Below are the code and all the weights of a small trained network. Each question names an input and a class and asks about switching units off, where a switched-off unit gives its printed mean instead of its output.

import numpy as np


def w(rows, s, z=0):
    codes = np.array(rows[::2]) - 128.0
    scale = np.full(codes.shape[1], s)
    scale[-1] = z or s
    return codes * scale


def f(y):
    return np.maximum(y, 0)


def log_softmax(a):
    a = a - a.max(-1, keepdims=True)
    return a - np.log(np.exp(a).sum(-1, keepdims=True))


def net(x, mask):
    res = np.array(x, float).reshape(1, 8) / 4 @ E
    y = f(res @ A[0][:, :-1].T + A[0][:, -1])
    res = res + np.where(mask, y, B[0][:, -1]) @ B[0][:, :-1]
    return log_softmax(res[-1] @ U[:, :-1].T + U[:, -1])


A, B = {}, {}
E = w([
[51,155,183,66,92],'x0',
[184,61,158,59,119],'x1',
[169,100,141,140,253],'x2',
[173,97,66,127,215],'x3',
[74,127,112,101,170],'x4',
[202,74,66,115,42],'x5',
[89,143,22,168,160],'x6',
[86,25,97,220,127],'x7',
],0.0056)
A[0] = w([
[250,116,112,130,211,46],'n0',
[32,131,162,74,242,71],'n1',
[146,123,117,108,123,35],'n2',
[101,149,50,194,151,112],'n3',
[171,61,94,126,57,91],'n4',
[142,104,115,126,104,107],'n5',
[177,131,120,124,215,150],'n6',
[205,38,83,125,43,135],'n7',
[106,136,67,172,141,94],'n8',
[95,138,6,214,142,97],'n9',
[160,221,138,58,16,50],'n10',
[88,177,184,78,49,88],'n11',
[207,121,115,133,148,247],'n12',
[197,130,124,144,189,61],'n13',
[67,130,239,218,73,56],'n14',
],0.012,0.0014)
B[0] = w([
[221,124,165,191,216,208],'n0',
[18,65,90,38,180,218],'n1',
[129,111,132,142,136,138],'n2',
[96,168,47,181,106,199],'n3',
[158,41,124,94,72,209],'n4',
[140,101,127,117,110,155],'n5',
[176,132,129,130,221,189],'n6',
[174,3,106,79,65,242],'n7',
[108,154,67,162,103,178],'n8',
[95,182,7,191,71,230],'n9',
[212,237,126,47,88,255],'n10',
[143,223,189,106,83,242],'n11',
[193,110,119,154,164,185],'n12',
[189,142,143,149,186,177],'n13',
[76,109,250,223,115,219],'n14',
],0.026,0.0082)
U = w([
[61,139,253,187,124,255],'0',
[189,25,135,100,59,162],'1',
[29,95,136,31,209,79],'2',
[173,254,192,42,87,106],'3',
[81,190,50,205,111,87],'4',
[217,123,140,175,254,80],'5',
],0.0048,0.00069)

Each question gives the input, the list of numbers given to net, and the class t.
The units are the neurons (one row each of A and B). Each row of codes is followed by its name. A weight is (code - 128) times the scale printed after its matrix; where a second scale follows, it is the last column's (A, B and U).
mask holds one flag per neuron, in row order. A switched-off neuron (its flag False) gives its mean, the last column of its row in B, instead of its output. The means were averaged over made-up inputs and are rounded, as every weight is.
A unit's drop is (log p(t) with every unit on - log p(t) with that unit switched off) / (log p(t) with every unit on - log p(t) with every unit switched off).
The circuit of an input: a set's keep is (log p(t) with only the set's units on - log p(t) with every unit switched off) / (log p(t) with every unit on - log p(t) with every unit switched off). Starting from the 12 units with the biggest drops (on a tie, the unit counted first), units are removed one at a time, each time the one whose removal leaves the highest keep (on an exact tie, the one counted first), for as long as the keep stays at least 0.8.
units of the circuit, in order: the units of the circuit, biggest drop first
top k neurons: the k neurons with the biggest drops, biggest first
drop of u: that unit's drop, to one decimal
input [1,2,3,-5,6,-3,5,0], class 2: units of the circuit, in order : [n1]
input [7,-3,-4,1,4,-7,-3,-1], class 0: top 4 neurons : [n14, n11, n1, n7]
input [3,6,0,-2,4,-2,-3,7], class 0: units of the circuit, in order : [n14, n10]
input [-6,-5,-3,6,7,8,0,-1], class 4: top 2 neurons : [n9, n3]
input [-1,-7,4,-7,2,1,0,-1], class 0: units of the circuit, in order : [n14, n10]
input [-2,8,1,2,6,5,6,-7], class 5: drop of n0 : 0.1
input [2,-5,4,2,3,-1,-1,2], class 2: drop of n1 : 1.0
input [1,1,1,-2,0,-7,5,-6], class 2: drop of n1 : 0.4
input [-2,4,-6,3,-6,-7,5,6], class 4: drop of n8 : 0.0
input [-7,1,1,3,8,-2,5,1], class 4: top 3 neurons : [n9, n3, n8]
